Here is a tiny trained network, its code and every weight. The questions are about switching its units off for an input and a target symbol, where a switched-off unit gives its printed mean instead of its output.

import numpy as np


def w(rows, s, z=0):
    codes = np.array(rows[::2]) - 128.0
    scale = np.full(codes.shape[1], s)
    scale[-1] = z or s
    return codes * scale


def norm(h):
    return h / np.sqrt((h * h).mean(-1, keepdims=True) + 1e-5)


def f(y):
    return np.maximum(y, 0)


def softmax(a):
    e = np.exp(a - a.max(-1, keepdims=True))
    return e / e.sum(-1, keepdims=True)


def log_softmax(a):
    a = a - a.max(-1, keepdims=True)
    return a - np.log(np.exp(a).sum(-1, keepdims=True))


def net(x, mask):
    ids = ['αβδζηλμξστφψ'.index(c) for c in x.split()]
    T = len(ids)
    res = E[ids] + P[:T]
    r = norm(res)
    for j in range(3):
        rows = slice(3 * j, 3 * j + 3)
        q, k, v = (r @ M[0][rows].T for M in (Q, K, V))
        z = softmax(np.where(np.tri(T) > 0, q @ k.T / 3**0.5, -1e9)) @ v
        o = O[0][rows]
        res = res + np.where(mask[j], z, o[:, -1]) @ o[:, :-1]
    y = f(norm(res) @ A[0][:, :-1].T + A[0][:, -1])
    res = res + np.where(mask[3:15], y, B[0][:, -1]) @ B[0][:, :-1]
    return log_softmax(norm(res)[-1] @ U[:, :-1].T + U[:, -1])


Q, K, V, O, A, B = {}, {}, {}, {}, {}, {}
E = w([
[143,254,66,81],'α',
[168,169,209,149],'β',
[199,206,103,198],'δ',
[122,174,155,156],'ζ',
[38,238,76,188],'η',
[115,170,153,171],'λ',
[115,184,160,155],'μ',
[210,152,104,90],'ξ',
[144,153,147,140],'σ',
[113,97,127,186],'τ',
[190,65,125,28],'φ',
[120,103,127,194],'ψ',
],0.02)
P = w([
[57,43,46,113],'0',
[116,255,112,125],'1',
[124,231,105,116],'2',
[134,235,104,117],'3',
[132,218,95,110],'4',
[131,212,97,117],'5',
[136,200,91,110],'6',
[143,203,86,112],'7',
[134,214,88,115],'8',
],0.0095)
Q[0] = w([
[118,68,80,101],'h1',
[77,104,88,177],'h1',
[167,203,124,204],'h1',
[93,77,149,75],'h2',
[160,142,72,129],'h2',
[160,91,124,85],'h2',
[107,112,7,100],'h3',
[158,164,58,173],'h3',
[109,117,97,170],'h3',
],0.016)
K[0] = w([
[159,180,146,133],'h1',
[104,111,159,120],'h1',
[78,90,2,100],'h1',
[95,230,128,70],'h2',
[53,78,112,77],'h2',
[179,124,60,142],'h2',
[16,52,36,158],'h3',
[172,116,29,168],'h3',
[88,206,42,103],'h3',
],0.013)
V[0] = w([
[163,216,89,145],'h1',
[33,188,104,78],'h1',
[80,144,171,189],'h1',
[112,107,102,170],'h2',
[209,156,230,90],'h2',
[110,84,202,181],'h2',
[246,130,97,188],'h3',
[93,142,223,141],'h3',
[113,140,70,175],'h3',
],0.012)
O[0] = w([
[147,197,111,154,225],'h1',
[37,169,98,100,180],'h1',
[105,110,87,206,124],'h1',
[127,139,150,133,167],'h2',
[192,103,67,142,54],'h2',
[150,70,142,148,114],'h2',
[108,150,191,220,254],'h3',
[129,70,10,150,100],'h3',
[61,119,181,113,207],'h3',
],0.013,0.0068)
A[0] = w([
[154,107,242,157,154],'n1',
[113,75,141,136,77],'n2',
[85,74,132,180,107],'n3',
[151,118,115,204,144],'n4',
[175,178,118,72,159],'n5',
[139,172,133,5,254],'n6',
[201,97,160,124,129],'n7',
[192,92,194,132,162],'n8',
[162,109,99,41,89],'n9',
[103,122,131,181,193],'n10',
[173,167,109,181,152],'n11',
[61,176,122,155,132],'n12',
],0.013,0.007)
B[0] = w([
[196,91,106,146,238],'n1',
[158,110,165,119,130],'n2',
[138,66,179,171,151],'n3',
[39,109,131,134,185],'n4',
[201,134,140,168,201],'n5',
[251,117,115,91,250],'n6',
[109,141,69,180,144],'n7',
[164,107,41,182,170],'n8',
[186,45,146,27,139],'n9',
[113,2,132,137,223],'n10',
[67,97,150,171,227],'n11',
[141,65,61,72,255],'n12',
],0.0098,0.0083)
U = w([
[97,211,94,109,44],'α',
[130,63,7,231,206],'β',
[104,202,201,254,167],'δ',
[71,101,101,118,53],'ζ',
[39,174,75,116,187],'η',
[71,90,121,127,47],'λ',
[60,115,81,122,104],'μ',
[176,156,184,139,25],'ξ',
[67,81,210,55,200],'σ',
[101,27,192,133,160],'τ',
[186,60,114,106,251],'φ',
[104,43,187,144,86],'ψ',
],0.0089,0.0014)

Each question gives the input, a string of symbols that net reads in full, and the target symbol t.
The units are the heads (3 rows each of Q, K, V and O) and the neurons (one row each of A and B). Each row of codes is followed by its name. A weight is (code - 128) times the scale printed after its matrix; where a second scale follows, it is the last column's (O, A, B and U).
mask holds one flag per unit, heads first, then neurons. A switched-off unit (its flag False) gives its mean, the last column of its rows in O or B, instead of its output. The means were averaged over made-up inputs and are rounded, as every weight is.
A unit's drop is (log p(t) with every unit on - log p(t) with that unit switched off) / (log p(t) with every unit on - log p(t) with every unit switched off).
The circuit of an input: a set's keep is (log p(t) with only the set's units on - log p(t) with every unit switched off) / (log p(t) with every unit on - log p(t) with every unit switched off). Starting from the 12 units with the biggest drops (on a tie, the unit counted first), units are removed one at a time, each time the one whose removal leaves the highest keep (on an exact tie, the one counted first), for as long as the keep stays at least 0.8.
units of the circuit, in order: the units of the circuit, biggest drop first
which heads matter: for each layer, one digit per head in row order, 1 if its drop is at least 0.15 and else 0, layers parted by /
drop when u is switched off: that unit's drop, to one decimal
input α μ η σ, target α: units of the circuit, in order	(h1)
input δ δ β η τ η β η ξ, target δ: which heads matter	101
input φ δ φ β δ μ σ, target φ: which heads matter	100
input β δ μ β φ λ φ ξ μ, target β: which heads matter	010
input η φ η λ, target η: which heads matter	100
input σ σ ψ ζ, target σ: units of the circuit, in order	(h2, h1)
input σ ψ δ ψ σ, target σ: units of the circuit, in order	(h2, h1)
input φ α δ β δ σ μ, target φ: which heads matter	100
input φ σ η μ β β τ, target φ: which heads matter	101
input β δ φ, target β: which heads matter	100
input β τ δ λ ζ, target β: which heads matter	010
input δ η η δ φ δ τ β, target β: which heads matter	001
input β ξ β σ, target β: which heads matter	010
input δ ξ λ ζ δ δ ξ α, target δ: units of the circuit, in order	(h3)
input φ α α ζ, target φ: units of the circuit, in order	(h1, n6)
input α ξ β, target β: which heads matter	011
input β η δ β τ τ β λ, target β: which heads matter	010
input σ δ σ α τ α β φ ζ, target σ: which heads matter	110
input η ζ δ α μ σ, target η: drop when n12 is switched off	0.1
input δ δ δ τ α ξ, target δ: drop when h3 is switched off	0.4
input φ β ζ δ σ ζ, target φ: drop when h1 is switched off	1.0
input β δ δ ξ β δ β δ σ, target β: units of the circuit, in order	(h2)
